Below are the code and all the weights of a small trained network. Each question names an input and a target symbol and asks about switching units off, where a switched-off unit gives its printed mean instead of its output.

import numpy as np


def w(rows, s, z=0):
    codes = np.array(rows[::2]) - 128.0
    scale = np.full(codes.shape[1], s)
    scale[-1] = z or s
    return codes * scale


def f(y):
    return y / 2 * (1 + np.tanh(0.7978845608 * (y + 0.044715 * y**3)))


def softmax(a):
    e = np.exp(a - a.max(-1, keepdims=True))
    return e / e.sum(-1, keepdims=True)


def log_softmax(a):
    a = a - a.max(-1, keepdims=True)
    return a - np.log(np.exp(a).sum(-1, keepdims=True))


def net(x, mask):
    ids = ['αδεζηθλμξσφψω'.index(c) for c in x.split()]
    T = len(ids)
    res = E[ids] + P[:T]
    r = res
    for j in range(3):
        rows = slice(4 * j, 4 * j + 4)
        q, k, v = (r @ M[0][rows].T for M in (Q, K, V))
        z = softmax(np.where(np.tri(T) > 0, q @ k.T / 4**0.5, -1e9)) @ v
        o = O[0][rows]
        res = res + np.where(mask[j], z, o[:, -1]) @ o[:, :-1]
    y = f(res @ A[0][:, :-1].T + A[0][:, -1])
    res = res + np.where(mask[3:15], y, B[0][:, -1]) @ B[0][:, :-1]
    return log_softmax(res[-1] @ U[:, :-1].T + U[:, -1])


Q, K, V, O, A, B = {}, {}, {}, {}, {}, {}
E = w([
[119,58,190,71,254,223,219,212,58],'α',
[117,143,94,216,128,67,121,61,77],'δ',
[110,137,228,206,90,112,113,127,125],'ε',
[201,184,182,103,101,190,127,172,129],'ζ',
[99,26,56,161,72,133,114,179,61],'η',
[81,146,102,162,123,143,77,150,191],'θ',
[133,165,135,195,144,53,107,176,151],'λ',
[147,126,91,111,138,219,55,132,72],'μ',
[162,173,79,112,103,127,140,169,36],'ξ',
[129,45,186,134,103,177,76,127,160],'σ',
[224,158,124,116,109,108,88,252,99],'φ',
[144,61,194,179,132,161,46,165,76],'ψ',
[44,183,147,191,113,158,96,112,133],'ω',
],0.014)
P = w([
[3,166,208,158,254,36,125,184,139],'0',
[182,128,127,183,127,163,133,100,53],'1',
[175,112,117,190,114,189,146,114,57],'2',
[180,122,131,193,109,179,124,129,57],'3',
[186,118,139,191,97,175,128,139,56],'4',
[183,127,132,207,105,175,123,137,61],'5',
[190,132,124,210,107,167,113,144,64],'6',
[176,107,143,215,95,171,127,134,61],'7',
[186,121,141,209,83,190,122,143,41],'8',
],0.0072)
Q[0] = w([
[182,90,136,81,112,115,73,46,190],'h1',
[116,129,121,32,123,115,183,59,170],'h1',
[250,46,165,246,97,161,37,144,97],'h1',
[92,145,158,148,116,150,161,163,80],'h1',
[123,145,115,1,178,91,208,94,193],'h2',
[178,110,169,218,55,166,73,159,72],'h2',
[145,140,144,244,127,158,53,176,74],'h2',
[133,135,146,234,117,162,130,136,81],'h2',
[126,49,48,76,125,110,124,61,169],'h3',
[129,138,138,55,229,107,185,78,175],'h3',
[104,187,190,156,152,112,179,151,109],'h3',
[102,103,115,79,161,98,145,112,104],'h3',
],0.0081)
K[0] = w([
[173,87,94,125,125,179,178,89,112],'h1',
[178,121,95,153,60,166,93,65,141],'h1',
[72,99,165,52,189,152,178,182,107],'h1',
[81,129,168,152,131,106,108,106,185],'h1',
[176,151,106,173,71,147,104,89,132],'h2',
[66,130,147,110,204,107,131,142,129],'h2',
[85,129,168,85,189,114,134,152,141],'h2',
[81,94,160,92,166,140,132,133,112],'h2',
[163,144,112,150,52,120,83,93,139],'h3',
[196,107,97,163,87,173,150,90,119],'h3',
[112,86,141,83,201,190,251,150,83],'h3',
[143,134,95,140,79,152,148,136,123],'h3',
],0.011)
V[0] = w([
[113,117,116,160,133,72,70,179,213],'h1',
[111,84,65,81,111,130,112,154,71],'h1',
[188,162,132,73,178,109,190,157,181],'h1',
[123,186,114,87,149,109,151,184,84],'h1',
[52,162,66,172,154,26,200,57,151],'h2',
[99,254,106,123,79,90,142,131,176],'h2',
[143,138,83,179,138,95,112,151,25],'h2',
[124,96,157,188,110,81,216,137,96],'h2',
[182,172,173,182,144,93,123,99,104],'h3',
[186,131,139,115,90,115,162,50,130],'h3',
[183,120,91,81,113,115,147,171,161],'h3',
[134,168,136,96,164,200,188,110,73],'h3',
],0.01)
O[0] = w([
[172,84,96,143,149,90,82,72,223,162],'h1',
[166,209,86,145,156,182,178,81,112,117],'h1',
[145,135,224,55,122,204,65,117,156,106],'h1',
[160,176,210,133,125,155,187,118,177,178],'h1',
[66,141,99,69,184,151,168,167,138,77],'h2',
[100,136,136,156,128,183,137,179,187,47],'h2',
[132,201,201,129,184,122,254,63,103,185],'h2',
[42,191,91,11,48,78,202,100,137,169],'h2',
[100,153,212,109,125,60,133,150,124,157],'h3',
[97,166,148,111,116,167,110,151,81,10],'h3',
[128,196,150,132,131,176,53,72,161,65],'h3',
[81,118,142,237,135,138,130,161,122,133],'h3',
],0.009,0.011)
A[0] = w([
[82,88,125,81,74,74,60,168,97,138],'n1',
[174,121,107,190,116,114,70,172,174,139],'n2',
[96,236,154,107,107,127,167,88,74,249],'n3',
[84,90,92,200,168,103,144,143,229,64],'n4',
[209,141,73,80,120,92,40,183,188,149],'n5',
[178,97,192,180,121,180,125,124,171,237],'n6',
[99,162,149,164,187,130,207,186,133,176],'n7',
[74,113,206,229,45,131,59,135,73,173],'n8',
[179,106,134,9,139,205,129,154,68,116],'n9',
[195,114,122,154,230,190,178,118,85,117],'n10',
[136,235,154,148,146,235,147,89,183,136],'n11',
[131,144,190,2,89,78,152,125,188,157],'n12',
],0.0066,0.0018)
B[0] = w([
[45,224,146,141,30,137,164,117,114,168],'n1',
[129,169,77,190,162,206,111,154,138,185],'n2',
[128,94,77,146,164,211,138,137,230,254],'n3',
[242,27,149,101,107,190,149,181,132,195],'n4',
[58,121,94,158,106,172,80,65,142,186],'n5',
[101,213,186,129,172,162,90,140,108,219],'n6',
[76,138,92,195,102,155,145,179,84,207],'n7',
[80,151,62,31,174,103,58,174,157,240],'n8',
[90,48,56,102,160,161,55,196,148,144],'n9',
[80,87,119,120,84,192,86,78,78,199],'n10',
[154,124,144,160,3,113,98,133,160,191],'n11',
[97,76,175,123,179,101,132,86,128,215],'n12',
],0.0064,0.0087)
U = w([
[144,74,163,200,205,147,128,118,42,178],'α',
[194,77,83,103,163,196,127,118,168,78],'δ',
[132,111,157,100,131,131,122,131,76,187],'ε',
[182,138,168,143,105,124,137,57,173,129],'ζ',
[130,141,150,149,36,182,189,146,134,17],'η',
[220,98,136,118,85,119,177,239,109,113],'θ',
[91,162,101,130,192,103,163,163,122,254],'λ',
[86,151,140,122,148,122,76,189,146,142],'μ',
[74,92,85,168,79,110,79,67,155,151],'ξ',
[221,96,146,146,92,46,162,91,82,29],'σ',
[108,107,152,69,1,83,161,148,110,35],'φ',
[160,142,69,131,161,142,189,36,147,104],'ψ',
[135,69,148,52,177,114,132,84,167,237],'ω',
],0.0062,0.0017)

Each question gives the input, a string of symbols that net reads in full, and the target symbol t.
The units are the heads (4 rows each of Q, K, V and O) and the neurons (one row each of A and B). Each row of codes is followed by its name. A weight is (code - 128) times the scale printed after its matrix; where a second scale follows, it is the last column's (O, A, B and U).
mask holds one flag per unit, heads first, then neurons. A switched-off unit (its flag False) gives its mean, the last column of its rows in O or B, instead of its output. The means were averaged over made-up inputs and are rounded, as every weight is.
A unit's drop is (log p(t) with every unit on - log p(t) with that unit switched off) / (log p(t) with every unit on - log p(t) with every unit switched off).
The circuit of an input: a set's keep is (log p(t) with only the set's units on - log p(t) with every unit switched off) / (log p(t) with every unit on - log p(t) with every unit switched off). Starting from the 12 units with the biggest drops (on a tie, the unit counted first), units are removed one at a time, each time the one whose removal leaves the highest keep (on an exact tie, the one counted first), for as long as the keep stays at least 0.8.
units of the circuit, in order: the units of the circuit, biggest drop first
unit that matters most: the unit with the biggest drop
k most important neurons: the k neurons with the biggest drops, biggest first
which heads matter: for each layer, one digit per head in row order, 1 if its drop is at least 0.15 and else 0, layers parted by /
drop of u: that unit's drop, to one decimal
input λ φ λ ω, target ω: unit that matters most	h1
input ε μ ε ζ σ ψ ζ θ λ, target φ: which heads matter	111
input θ σ δ σ ω, target δ: which heads matter	110
input ξ ψ ξ η λ ε, target η: 2 most important neurons	n11, n7
input μ ψ θ δ ψ ξ μ, target α: which heads matter	010
input λ σ θ, target ω: which heads matter	111
input φ φ θ ψ ψ ω λ, target ζ: units of the circuit, in order	h1, h3, h2
input λ σ λ ξ ψ φ, target ω: units of the circuit, in order	h1, h3, n12
input ξ ω ζ δ δ ξ λ σ σ, target η: units of the circuit, in order	h2, h1, n11
input ω φ φ, target θ: units of the circuit, in order	h2, n4, h3, h1
input δ δ μ φ ε, target λ: which heads matter	010
input ζ ψ λ σ σ μ ω δ σ, target μ: units of the circuit, in order	h2, n8, h1, n6
input σ ε μ θ ζ σ μ, target ξ: units of the circuit, in order	h2, h1, n5
input θ μ σ λ σ α ζ, target η: units of the circuit, in order	h1
input ε θ σ σ φ δ θ, target φ: 2 most important neurons	n1, n3
input σ ω ξ σ λ ψ ε λ, target ξ: units of the circuit, in order	h2, h1
input ψ η φ σ η φ, target σ: which heads matter	010
input θ φ ω ε, target δ: units of the circuit, in order	h2, h1, n4
input λ ω ψ, target ω: units of the circuit, in order	h1, h2, h3
input ω ζ μ ψ λ ζ θ ψ μ, target θ: unit that matters most	h2
input ε σ φ σ ψ μ, target φ: drop of n12	0.0
